Questions about the row below.
1) The third entry from the left?
2) The entry just right of -372?
[-372  571  127  763 -537  156   58  -50]
1) 127
2) 571

M =
[[ 11   8  40  12  45]
 [-21 -13  31  19 -14]
 [ 56  49 -66 -57  39]
 [ 44   6 -35 -27 -23]
 [ 34  59 -22 -40  24]
 [ 14  46 -26 -39  28]
 [ 20 -35  25  33 -27]
 [ -8 -34  -2  22 -36]
 [ 31 -34   5  23 -35]
 [ 54  45 -49 -51  39]
 [-47  -2  35  22 -16]
 [ 37 -28  -9   9 -36]
 [ 26  37 -14 -24  20]
 [ 35  29 -42 -43  14]
 [-48   1  26  14 -14]
 [-13 -31  17  25 -35]]
Counting starts at 0.
Which number is the entry in row 2 and column 0?
A: 56
The entry in row 0 and column 1 is 8
Which number is the top-right entry?
A: 45
Which number is the entry directly above the largest entry?
A: 6
Which number is the entry in the bottom-left corner?
A: -13
Which number is the entry at row 0, column 2?
A: 40
The entry at row 0, column 0: 11
Which number is the entry directly above the smallest entry?
A: 31
Which number is the entry at row 2, column 2?
A: -66
Which number is the entry just right of 6?
A: -35
Which number is the entry directly below -43?
A: 14
The entry directly below -23: 24
The entry in row 1 and column 0: -21
Which number is the entry directly below 8?
A: -13
The entry directly below -26: 25
Which number is the entry just right of -39?
A: 28
Which number is the entry just right of the largest entry?
A: -22
The entry in the bottom-right corner: -35
Which number is the entry directly below -51?
A: 22
The entry just left of the smallest entry -> 49
The entry just left of 24 is -40
Which number is the entry just left of -23?
A: -27
The entry directly above 17 is 26
The entry directly below 28: -27

Questions about the grid below.
1) What is the entry directly above 22?
2) What is the fifth entry from the end, reading row by row?
3) What is the entry directly below 59?
4) What is the entry directly above 3?
5) What is the entry in the bottom-left corner?
6) What is the top-right entry?
7) What is the smallest entry?
8) What is the top entry of the column that holds the smallest entry?
[[ -7   2  -7  21  25  17  16]
 [-30  11 -64 -50   3 -49  37]
 [  1   4  34  -2 -12 -39   7]
 [-20  62  30  32  41 -31  62]
 [ 33 -40 -19 -28  24  15   6]
 [-15  59  26  30  39 -25  60]
 [-30  12  35 -47  23 -52  -1]
 [ 33 -33 -16 -15   9  22  36]
 [ 50  26 -28 -10 -27  25 -11]
 [ 49 -36 -58 -46  36 -44 -15]
 [-17  10 -32 -43 -26 -24  20]]
1) -52
2) -32
3) 12
4) 25
5) -17
6) 16
7) -64
8) -7

Read these off the row that follows.
1) The median of all entries?
2) The entry just left of -17?
3) The entry just left of 4?
4) The 2nd entry from the right?
5) The entry just right of -52?
6) The first entry from the left?
7) The last entry?
array([ 32,  23,   4,  12,  14, -35,  24, -37, -52, -17,  28,  16,  33])
1) 14
2) -52
3) 23
4) 16
5) -17
6) 32
7) 33

data =
[[  8 -27  26 -16  27 -37 -45]
 [-24  38 -34  63  -8  28  38]
 [-22  -6  30 -52  27 -15 -14]
 [-15  26  -3  -8  27  16   2]
 [-12 -59  12  12  68   7  -8]
 [-12 -36  -3  16  72  22  -1]
 [-12 -31  -3  16  59  22   2]
 [-29   6  55  -4   5  22 -33]
 [-18  -6  -4  39   8  12   2]
 [-12 -10 -10  21  58  33   9]
 [ -3  62 -51  16 -15  53  57]
 [  3  42 -12  28   7  22   9]]
What is the top entry of the column that holds the smallest entry? -27
What is the entry directly below the largest entry? 59
What is the 4th entry from the end, reading row by row? 28
What is the smallest entry in the last row? -12
The entry in the top-left corner is 8
The last entry of the largest entry's row -> -1
What is the entry just left of the largest entry? 16
What is the 2nd entry on the main diagonal? 38
The largest entry in the last row: 42
The last entry, reading row by row: 9
The entry directly above 68 is 27
The entry just left of the smallest entry: -12
The top-right entry is -45
What is the 3rd entry on the main diagonal? 30
What is the bottom-left entry? 3
The fourth entry, reading row by row: -16
What is the second smallest entry? -52
The 3rd-last entry, reading row by row: 7
What is the minimum? -59
What is the second largest entry? 68
The entry just right of the smallest entry: 12
What is the second entry on the diagonal from the top-right corner? 28
The entry directly below the smallest entry is -36
The third entry on the diagonal from the top-right corner: 27
The entry directly above -1: -8
What is the 3rd smallest entry? -51
What is the largest entry in the last column? 57
The smallest entry in the first column is -29
The 3rd largest entry -> 63
The largest entry in the first row -> 27

m = [[-46, 22, 6, -4, -13, -73], [29, 33, -52, 12, -21, -4], [38, -24, 14, -15, 38, -32], [11, -30, 31, -20, 27, 22], [15, 28, -28, -14, 20, -23], [24, -35, 9, -31, 43, 9], [-37, 21, -7, -14, 26, 10]]
Which number is the entry just left of -52? 33
Which number is the maximum? 43
The entry just left of the largest entry: -31
The entry just right of -37 is 21
The entry just right of the largest entry is 9
The entry just right of 15: 28
Which number is the entry just left of 31? -30
The entry just left of 14 is -24

W =
[[ -5  21   0 -22   9 -14 -10  27]
 [-17 -35  25  11 -39 -26 -33  -1]
 [-15 -16  17   0 -40 -28 -44  12]
 [-20 -31  17   3 -51 -37 -33   1]
 [ 43  31 -59  32 -15 -13  -9  12]
 [-20  22  37  14 -11  -7 -61  10]
 [-15 -34  11  -8 -55 -42 -29   7]
 [-19  18   6 -20  11  -2 -11  20]
 [ 34  28 -40  11 -21 -14   4  12]
 [-23  20  26  18  -9   1 -51   9]
 [-16 -18  19   3 -29 -23 -44   8]]
Rows and columns are numbered from 0.
The smallest entry -> -61
Report the entry in row 0 and column 1.
21
Report the entry directly below the smallest entry.
-29
Report the entry at row 2, column 0.
-15
The top-right entry -> 27
Report the entry in the bottom-right corner.
8
The bottom-left entry -> -16
The entry just left of 37: 22
The entry at row 2, column 1 is -16
Report the entry directly above -17.
-5
Report the entry directly below the largest entry.
-20
The entry directly below 10: 7
Report the entry just left of the smallest entry.
-7
Report the entry just right of 25.
11
Report the entry at row 0, column 2.
0
The top entry of the column that holds the smallest entry: -10
The entry just left of 6: 18
Report the entry just right of -35.
25
Report the entry directly below 26.
19
The entry directly above the largest entry -> -20
The entry directly above -37: -28
Report the bottom entry of the column that holds the smallest entry.
-44
Report the entry just left of -10.
-14
Report the entry just left of -42.
-55
The entry just right of -28 -> -44
The entry in row 1 and column 0 -> -17
